[[-16.52, -19.26, 21.48, -10.63, -19.35], [-21.45, 10.83, -7.68, -0.82, 21.11]] >> 21.48, -21.45
[-7.31, -14.55, 14.05, -8.70] >> 14.05, -14.55
[[-6.534, -5.607, 1.569, -0.890], [5.762, -20.522, 9.004, 14.424]] >> 14.424, -20.522
[-50.1, -172.1, -43.6, 70.7, 114.8] >> 114.8, -172.1
[0.285, -1.774, 0.106, 1.826, -0.889, -0.398, -0.647] >> 1.826, -1.774
[[-104.1, 23.3, 27.2, -75.8, -55.7], [43.3, 17.7, -73.7, 173.0, 145.3], [125.6, -121.5, 91.9, -200.6, -43.6]] >> 173.0, -200.6
[10.73, 16.80, 2.92, -9.56] >> 16.80, -9.56
---
 34.6   69.8  -37.7   34.3
 22.4  -44.8  -40.7    8.6
Answer: -44.8

 16.0  -22.5   54.9    6.7   -5.5
-25.7   -0.5   -4.7   24.2  -42.8
 25.1   12.8   -9.2  -22.6  -25.1
Answer: -0.5

 37.9  -63.1  -24.7   10.5   34.0
 42.5  -54.7  -46.1    3.2   28.6
 32.0   10.9    0.2  -11.7  -34.6
Answer: -54.7

 13.6  -25.3    3.7   -7.7  -16.2  -16.5  -12.3
-63.9  -33.7    3.7  -35.9   44.9  -47.7   14.0
Answer: -33.7

 -3.1  -23.7  -29.2   52.7   27.7
 -1.8  -57.7    6.9  -29.9   52.0
 42.4   21.6   38.8  -30.2  -19.1
Answer: -57.7

-43.6  -73.7   -2.4  -61.3   -8.1
-39.7  -46.6  -22.5   14.9   -9.3
Answer: -46.6

-40.5   29.2  -54.4   46.5
-30.0  -10.5  -19.1   -3.3
Answer: -10.5

  6.0  -18.5   17.5   32.7  -41.4
-11.1  -52.7  -59.8   -1.8   42.2
Answer: -52.7

 20.6   41.2   20.7    8.7   18.4  -46.2
-58.9   26.3   30.3   -4.8    7.2   16.9
Answer: 26.3
---
[[  4.2   0.4  28.2 -28.3  -1.8 -29.4]
 [ 13.4   2.5  20.5 -22.1 -69.4  27.0]
 [ -9.0  14.7  -2.0 -10.9   4.7 -45.8]] → 2.5

[[ 14.6   6.8   4.8  -8.2 -10.3]
 [  6.6  64.4 -38.8  21.3  -8.0]
 [-50.2 -12.3   0.5  -8.8  25.2]] → 64.4

[[ 56.3  16.9 -17.4   7.8   7.8]
 [ -2.6 -46.5   6.2  -4.0 -37.6]
 [  2.1  52.7 -21.0   7.4 -53.1]] → -46.5

[[-18.9  19.2 -53.4  12.6 -43.7  27.5]
 [ 30.9  10.3  28.2 -12.8 -22.3  11.2]
 [-59.5  17.3 -57.1  34.2 -26.5  15.2]] → 10.3

[[ 12.0  39.5 -28.8  18.1 -29.1  41.6  21.4]
 [ 55.4  -2.7 -11.6 -24.2 -51.3  40.0  -3.2]
 [ 24.1  24.3   1.1  48.9  12.1  32.7  38.3]] → -2.7

[[ 23.0 -54.7 -22.6   6.4 -32.6 -21.8 -10.5]
 [ 13.8   4.5  34.9  11.2  11.1 -23.7  -8.7]
 [-42.6 -29.0  24.7  -6.1 -15.1  -4.6 -29.9]] → 4.5

[[  5.9 -48.3  48.9  45.8]
 [  7.2 -36.5  39.3  48.6]
 [  2.6 -44.7  56.5  28.5]] → -36.5
---
[[3462, 2588, 3243, 4939, 1889, 7916], [5975, 3275, 4501, 2839, 3077, 3457], [2251, 3951, 3094, 4378, 2265, 4594]] -> 7916, 5975
[-450, -961, -716, 511] -> 511, -450
[83, 205, 58, 79] -> 205, 83
[[486, 780, 681, 901, 312], [547, 728, 429, 76, 689]] -> 901, 780
[[134, 80, 70, 100, 37, 201, 68], [76, 94, 54, 143, 60, 103, 115], [81, 54, 148, 76, 169, 48, 50]] -> 201, 169
[[249, 545, 558, 621], [879, 567, 542, 440]] -> 879, 621
[-753, 464, 351, 948, 454, 596] -> 948, 596
[7, 19, 10, 32, -30, 20] -> 32, 20
[[106, 315, 770, 299, 524, 597], [750, 507, 404, 635, 716, 349], [692, 492, 47, 490, 247, 189]] -> 770, 750
---
32	-22	19	-38
0	8	2	33
42	32	13	-30
>> 32

834	389	137	370	332	514	563 >> 332

857	719	308	192 >> 719

34	-32	-7	-27 >> -32

-567	-67	542	41	598	-221 >> 41

504	522	229	416	804	157 >> 416

225	941	335	453	680	601 >> 453

64	178	193	114	122	185
9	199	72	222	251	211
>> 222

-14	593	-622	-121	-847	-764 >> -121

93	6	56	59 >> 6
